Below are the code and all the weights of a small trained network. Each question names an input and a target symbol and asks about switching units off, where a switched-off unit gives its printed mean instead of its output.

import numpy as np


def w(rows, s, z=0):
    codes = np.array(rows[::2]) - 128.0
    scale = np.full(codes.shape[1], s)
    scale[-1] = z or s
    return codes * scale


def norm(h):
    return h / np.sqrt((h * h).mean(-1, keepdims=True) + 1e-5)


def softmax(a):
    e = np.exp(a - a.max(-1, keepdims=True))
    return e / e.sum(-1, keepdims=True)


def log_softmax(a):
    a = a - a.max(-1, keepdims=True)
    return a - np.log(np.exp(a).sum(-1, keepdims=True))


def net(x, mask):
    ids = ['ΠΩγδεξφ'.index(c) for c in x.split()]
    T = len(ids)
    res = E[ids] + P[:T]
    u = 0
    for l in range(3):
        r = norm(res)
        for j in range(2):
            rows = slice(2 * j, 2 * j + 2)
            q, k, v = (r @ M[l][rows].T for M in (Q, K, V))
            z = softmax(np.where(np.tri(T) > 0, q @ k.T / 2**0.5, -1e9)) @ v
            o = O[l][rows]
            res = res + np.where(mask[u + j], z, o[:, -1]) @ o[:, :-1]
        u += 2
    return log_softmax(norm(res)[-1] @ U[:, :-1].T + U[:, -1])


Q, K, V, O = {}, {}, {}, {}
E = w([
[152,77,123,137,84,157,48,142,132],'Π',
[55,179,110,30,159,203,192,153,203],'Ω',
[138,148,226,106,88,95,202,75,111],'γ',
[52,64,22,253,122,125,121,126,187],'δ',
[76,173,157,158,148,141,136,123,120],'ε',
[146,118,92,148,74,104,71,169,178],'ξ',
[144,118,155,160,148,73,183,198,122],'φ',
],0.004)
P = w([
[154,85,129,127,251,111,77,23,196],'0',
[142,152,183,147,111,129,82,125,225],'1',
[103,121,184,142,80,135,102,156,197],'2',
[85,91,166,149,55,137,133,171,164],'3',
[89,70,148,159,33,132,152,166,145],'4',
[133,62,127,178,32,122,161,151,117],'5',
],0.0023)
Q[0] = w([
[31,145,210,233,188,113,178,133,153],'0.h0',
[166,45,2,192,99,144,74,99,153],'0.h0',
[216,168,80,97,219,126,105,76,76],'0.h1',
[163,139,93,100,125,153,153,125,119],'0.h1',
],0.0065)
K[0] = w([
[59,78,72,175,90,127,217,223,174],'0.h0',
[132,74,95,200,168,117,103,3,78],'0.h0',
[181,170,149,150,209,84,59,54,186],'0.h1',
[102,113,164,155,162,84,121,108,99],'0.h1',
],0.0056)
V[0] = w([
[151,62,166,65,47,156,156,99,115],'0.h0',
[207,157,116,86,224,51,116,33,93],'0.h0',
[166,117,150,254,93,99,107,44,145],'0.h1',
[161,136,95,142,127,106,83,138,127],'0.h1',
],0.003)
O[0] = w([
[117,93,116,191,149,157,131,135,238,93],'0.h0',
[92,134,134,143,114,201,188,254,69,2],'0.h0',
[20,74,153,23,149,76,112,144,150,71],'0.h1',
[72,113,129,105,133,159,150,163,77,76],'0.h1',
],0.0033,0.0029)
Q[1] = w([
[148,88,93,68,111,150,153,192,209],'1.h0',
[136,145,119,126,174,143,255,88,172],'1.h0',
[102,210,157,129,169,135,167,87,172],'1.h1',
[142,132,136,101,112,198,151,183,138],'1.h1',
],0.0094)
K[1] = w([
[254,121,61,174,127,163,205,153,124],'1.h0',
[208,172,155,186,45,140,138,81,147],'1.h0',
[142,201,126,104,85,194,152,65,192],'1.h1',
[141,62,106,73,109,141,120,202,107],'1.h1',
],0.0064)
V[1] = w([
[187,103,166,36,86,108,150,115,53],'1.h0',
[137,76,55,201,65,151,60,166,124],'1.h0',
[167,156,143,170,253,78,187,80,121],'1.h1',
[24,126,95,28,203,216,198,113,100],'1.h1',
],0.003)
O[1] = w([
[114,139,63,112,32,239,40,165,206,3],'1.h0',
[146,135,194,123,113,206,195,251,95,40],'1.h0',
[154,35,167,103,98,103,44,196,195,142],'1.h1',
[248,179,160,115,104,101,105,248,44,194],'1.h1',
],0.003,0.0026)
Q[2] = w([
[99,119,57,255,189,143,73,153,71],'2.h0',
[167,100,105,105,149,180,160,212,147],'2.h0',
[86,124,114,118,200,123,155,65,136],'2.h1',
[207,218,143,87,167,113,203,93,219],'2.h1',
],0.0084)
K[2] = w([
[2,167,158,60,194,164,77,187,94],'2.h0',
[100,57,3,195,114,173,132,167,161],'2.h0',
[138,220,142,146,140,147,160,15,201],'2.h1',
[232,141,92,243,43,134,168,75,126],'2.h1',
],0.0056)
V[2] = w([
[98,157,192,28,89,127,183,116,180],'2.h0',
[193,91,175,93,193,119,120,125,113],'2.h0',
[112,87,148,116,170,226,119,82,66],'2.h1',
[112,134,54,2,170,121,164,170,148],'2.h1',
],0.0037)
O[2] = w([
[250,127,147,48,200,120,169,244,38,227],'2.h0',
[103,132,130,108,26,88,231,145,99,249],'2.h0',
[164,163,180,80,59,90,174,194,254,3],'2.h1',
[205,241,72,86,219,189,205,49,209,145],'2.h1',
],0.0032,0.0025)
U = w([
[158,109,215,140,154,56,130,203,9,161],'Π',
[84,82,111,170,150,74,104,2,214,104],'Ω',
[108,141,163,145,61,155,170,202,221,126],'γ',
[179,91,41,88,101,151,1,167,139,92],'δ',
[54,180,49,99,49,182,162,113,40,2],'ε',
[82,110,154,190,202,249,107,177,97,110],'ξ',
[190,185,63,116,202,162,175,99,147,252],'φ',
],0.0052,0.0015)

Each question gives the input, a string of symbols that net reads in full, and the target symbol t.
The units are the heads (2 rows each of Q, K, V and O). Each row of codes is followed by its name. A weight is (code - 128) times the scale printed after its matrix; where a second scale follows, it is the last column's (O and U).
mask holds one flag per head, layer by layer. A switched-off head (its flag False) gives its mean, the last column of its rows in O, instead of its output. The means were averaged over made-up inputs and are rounded, as every weight is.
A unit's drop is (log p(t) with every unit on - log p(t) with that unit switched off) / (log p(t) with every unit on - log p(t) with every unit switched off).
The circuit of an input: a set's keep is (log p(t) with only the set's units on - log p(t) with every unit switched off) / (log p(t) with every unit on - log p(t) with every unit switched off). Starting from all 6 units, units are removed one at a time, each time the one whose removal leaves the highest keep (on an exact tie, the one counted first), for as long as the keep stays at least 0.8.
units of the circuit, in order: the units of the circuit, biggest drop first
most important unit: the unit with the biggest drop
which heads matter: for each layer, one digit per head in row order, 1 if its drop is at least 0.15 and else 0, layers parted by /
drop when u is switched off: that unit's drop, to one decimal
input ξ γ Π, target φ: units of the circuit, in order => [0.h1, 2.h1, 0.h0, 1.h1]
input γ Ω ε γ ε γ, target Ω: units of the circuit, in order => [1.h1]
input ε Ω ε ε ε ε, target Ω: units of the circuit, in order => [0.h0, 1.h1]
input γ Ω φ φ φ, target Ω: which heads matter => 00 / 01 / 00
input ε Ω φ Ω, target ε: units of the circuit, in order => [2.h1, 1.h1, 2.h0, 0.h0]
input δ Ω Π, target Π: which heads matter => 00 / 10 / 00
input Π Π ξ, target γ: units of the circuit, in order => [2.h1, 1.h0, 0.h0, 1.h1]
input Π Ω Ω ε ξ, target γ: which heads matter => 11 / 00 / 01
input Ω Ω ε Ω, target Π: which heads matter => 00 / 00 / 01
input δ ε Ω ε, target Ω: which heads matter => 11 / 11 / 00
input δ Ω Ω δ, target φ: which heads matter => 00 / 00 / 11
input ξ Ω Π Π, target φ: units of the circuit, in order => [2.h1, 1.h1, 0.h1, 0.h0]
input γ Π Ω ε δ ξ, target ξ: which heads matter => 10 / 11 / 10
input φ Π Π Ω Π Ω, target γ: most important unit => 1.h0
input ξ Π Π ξ, target φ: which heads matter => 11 / 11 / 11
input Ω Ω ξ ε γ Ω, target ξ: which heads matter => 01 / 11 / 11
input γ ξ Π φ Π, target ξ: which heads matter => 10 / 01 / 10
input ξ Ω φ δ Ω ξ, target φ: drop when 0.h0 is switched off => 0.6
input Ω Π ε Ω, target γ: drop when 0.h0 is switched off => 0.2
input Π δ Π, target γ: most important unit => 2.h1
